Below is a small trained network, with its code and all its weights. Each question gives an input and a class and asks what happens when units are switched off, that is, made to give their printed mean instead of their output.

import numpy as np


def w(rows, s, z=0):
    codes = np.array(rows[::2]) - 128.0
    scale = np.full(codes.shape[1], s)
    scale[-1] = z or s
    return codes * scale


def norm(h):
    return h / np.sqrt((h * h).mean(-1, keepdims=True) + 1e-5)


def f(y):
    return y / 2 * (1 + np.tanh(0.7978845608 * (y + 0.044715 * y**3)))


def log_softmax(a):
    a = a - a.max(-1, keepdims=True)
    return a - np.log(np.exp(a).sum(-1, keepdims=True))


def net(x, mask):
    res = np.array(x, float).reshape(1, 6) / 4 @ E
    u = 0
    for l in range(2):
        y = f(norm(res) @ A[l][:, :-1].T + A[l][:, -1])
        res = res + np.where(mask[u : u + 15], y, B[l][:, -1]) @ B[l][:, :-1]
        u += 15
    return log_softmax(norm(res)[-1] @ U[:, :-1].T + U[:, -1])


A, B = {}, {}
E = w([
[128,128,129,126,127,128,129,129,127,128],'x0',
[193,57,139,150,255,143,103,149,133,132],'x1',
[137,100,124,139,119,104,134,116,90,253],'x2',
[107,127,98,137,120,127,130,254,153,139],'x3',
[129,128,127,131,129,129,130,128,126,129],'x4',
[127,129,127,128,128,127,130,128,128,129],'x5',
],0.0096)
A[0] = w([
[127,104,114,114,184,121,120,134,109,149,2],'L0N0',
[121,151,122,136,130,133,134,87,134,61,70],'L0N1',
[99,157,126,138,40,128,128,106,151,173,98],'L0N2',
[137,119,120,132,125,121,133,140,135,108,71],'L0N3',
[129,141,117,137,180,143,141,136,139,13,84],'L0N4',
[120,95,121,135,169,148,110,95,136,121,67],'L0N5',
[158,102,131,132,152,124,135,137,138,79,56],'L0N6',
[121,116,116,131,135,132,129,238,147,127,88],'L0N7',
[115,157,115,126,79,119,138,83,139,129,95],'L0N8',
[97,177,123,119,72,133,133,125,149,6,200],'L0N9',
[130,122,135,122,153,149,127,129,139,157,32],'L0N10',
[107,130,123,118,124,125,102,160,159,83,59],'L0N11',
[133,124,144,129,137,140,124,123,112,116,117],'L0N12',
[106,143,114,128,83,128,137,253,131,137,46],'L0N13',
[133,132,129,134,134,126,141,128,117,121,132],'L0N14',
],0.013,0.0028)
B[0] = w([
[155,110,125,176,69,135,120,111,145,167,161],'L0N0',
[143,84,76,76,190,71,93,66,142,151,172],'L0N1',
[101,162,125,63,185,98,134,141,92,48,217],'L0N2',
[129,167,131,129,153,166,127,131,117,149,129],'L0N3',
[60,164,98,58,133,99,120,118,74,47,207],'L0N4',
[106,193,126,107,110,106,119,83,168,149,156],'L0N5',
[80,162,123,83,180,144,104,106,160,111,158],'L0N6',
[163,61,109,162,163,173,171,250,74,101,222],'L0N7',
[131,51,109,163,131,210,103,144,45,75,181],'L0N8',
[201,88,171,217,110,145,146,123,202,243,251],'L0N9',
[145,106,124,167,101,120,140,121,150,118,136],'L0N10',
[150,200,208,168,76,188,112,161,88,69,163],'L0N11',
[125,136,121,116,124,119,111,107,142,122,132],'L0N12',
[69,238,128,101,86,59,100,94,235,191,242],'L0N13',
[134,135,131,120,133,129,125,122,127,135,128],'L0N14',
],0.014,0.012)
A[1] = w([
[166,64,105,144,137,143,142,189,32,151,104],'L1N0',
[136,192,167,139,86,141,139,112,154,106,7],'L1N1',
[150,69,101,122,130,137,137,184,71,156,93],'L1N2',
[89,135,152,71,116,130,166,146,9,48,66],'L1N3',
[88,129,72,136,109,168,120,215,118,113,15],'L1N4',
[61,124,121,75,106,65,152,111,126,104,102],'L1N5',
[161,111,86,133,131,147,132,15,130,147,25],'L1N6',
[117,185,134,95,157,171,125,178,48,31,6],'L1N7',
[59,183,66,39,115,66,138,111,135,86,39],'L1N8',
[65,154,106,25,154,114,147,15,21,8,93],'L1N9',
[186,72,175,159,121,124,152,81,148,152,60],'L1N10',
[62,212,99,56,171,86,153,201,112,83,88],'L1N11',
[51,189,61,73,103,99,85,137,116,114,76],'L1N12',
[151,106,125,109,164,109,152,153,239,174,30],'L1N13',
[146,79,154,96,147,85,105,33,126,160,48],'L1N14',
],0.011,0.0021)
B[1] = w([
[119,186,132,131,94,96,110,120,138,168,172],'L1N0',
[120,64,43,139,130,96,138,188,12,198,145],'L1N1',
[107,191,133,141,99,121,123,116,177,145,156],'L1N2',
[166,153,177,229,87,202,126,185,164,144,188],'L1N3',
[152,72,161,107,143,141,133,50,91,102,173],'L1N4',
[90,195,112,111,164,137,97,164,175,96,169],'L1N5',
[147,64,178,113,167,177,134,140,138,78,188],'L1N6',
[165,24,180,145,98,167,184,121,130,99,190],'L1N7',
[124,108,70,61,199,82,113,129,151,129,211],'L1N8',
[90,220,100,152,48,48,141,194,132,253,252],'L1N9',
[95,113,121,68,177,145,148,169,116,45,186],'L1N10',
[154,39,137,112,163,167,116,4,88,75,243],'L1N11',
[156,127,112,105,194,117,93,80,148,100,202],'L1N12',
[106,187,123,153,36,111,138,120,57,151,191],'L1N13',
[150,79,131,151,133,188,141,122,97,46,193],'L1N14',
],0.013)
U = w([
[176,4,192,130,161,226,157,102,98,13,255],'0',
[132,202,147,222,3,104,149,205,124,254,91],'1',
[78,179,32,2,229,21,68,49,173,134,17],'2',
],0.007,0.00094)

Each question gives the input, the list of numbers given to net, and the class t.
The units are the neurons (one row each of A and B). Each row of codes is followed by its name. A weight is (code - 128) times the scale printed after its matrix; where a second scale follows, it is the last column's (A, B and U).
mask holds one flag per neuron, layer by layer. A switched-off neuron (its flag False) gives its mean, the last column of its row in B, instead of its output. The means were averaged over made-up inputs and are rounded, as every weight is.
A unit's drop is (log p(t) with every unit on - log p(t) with that unit switched off) / (log p(t) with every unit on - log p(t) with every unit switched off).
The circuit of an input: a set's keep is (log p(t) with only the set's units on - log p(t) with every unit switched off) / (log p(t) with every unit on - log p(t) with every unit switched off). Starting from the 12 units with the biggest drops (on a tie, the unit counted first), units are removed one at a time, each time the one whose removal leaves the highest keep (on an exact tie, the one counted first), for as long as the keep stays at least 0.8.
circuit, biggest first: the units of the circuit, biggest drop first
most important unit: the unit with the biggest drop
k most important neurons: the k neurons with the biggest drops, biggest first
top k neurons in layer l: the k neurons of layer l with the biggest drops, biggest first
drop when u is switched off: that unit's drop, to one decimal
input [5,0,-8,6,7,-5], class 1: circuit, biggest first : (L0N9)
input [-7,0,2,-7,-4,2], class 1: circuit, biggest first : (L0N9; L1N9)
input [-7,-7,2,-8,-8,-5], class 1: 2 most important neurons : (L0N2; L1N9)
input [0,0,1,5,8,0], class 2: top 4 neurons in layer 0 : (L0N13; L0N9; L0N0; L0N8)
input [-5,3,6,-1,-8,-2], class 0: 3 most important neurons : (L0N7; L0N13; L1N9)
input [-2,0,0,2,-5,-6], class 1: 3 most important neurons : (L0N4; L0N2; L0N7)
input [-5,-5,2,2,-2,1], class 2: 3 most important neurons : (L0N13; L0N2; L0N7)
input [-7,1,7,-6,-7,2], class 0: 4 most important neurons : (L0N4; L0N7; L0N2; L0N13)
input [2,8,1,5,-2,7], class 1: 2 most important neurons : (L0N2; L0N0)
input [-7,2,0,8,-8,4], class 0: top 3 neurons in layer 0 : (L0N7; L0N9; L0N13)
input [-3,2,-4,0,-7,6], class 2: top 2 neurons in layer 0 : (L0N4; L0N6)
input [8,0,8,-5,-5,-4], class 1: 3 most important neurons : (L0N13; L0N9; L1N9)
input [5,-3,-1,0,-7,-6], class 0: 2 most important neurons : (L0N9; L1N9)
input [-8,4,-7,-8,-4,0], class 2: most important unit : L0N4
input [1,-8,0,-2,-3,7], class 0: 2 most important neurons : (L0N9; L0N4)
input [1,0,7,8,4,5], class 2: 2 most important neurons : (L0N13; L0N9)
input [6,-4,0,-7,6,1], class 0: top 2 neurons in layer 0 : (L0N4; L0N9)
input [2,2,5,-2,-7,4], class 0: 2 most important neurons : (L0N7; L0N13)
input [5,-7,7,7,5,-5], class 2: drop when L0N13 is switched off : 0.3
input [5,-4,-2,-4,-1,-6], class 0: drop when L0N9 is switched off : 5.5
input [7,-3,0,-8,-1,-8], class 0: drop when L0N4 is switched off : 6.4
input [6,1,-2,-2,-8,8], class 2: most important neuron : (L0N4)
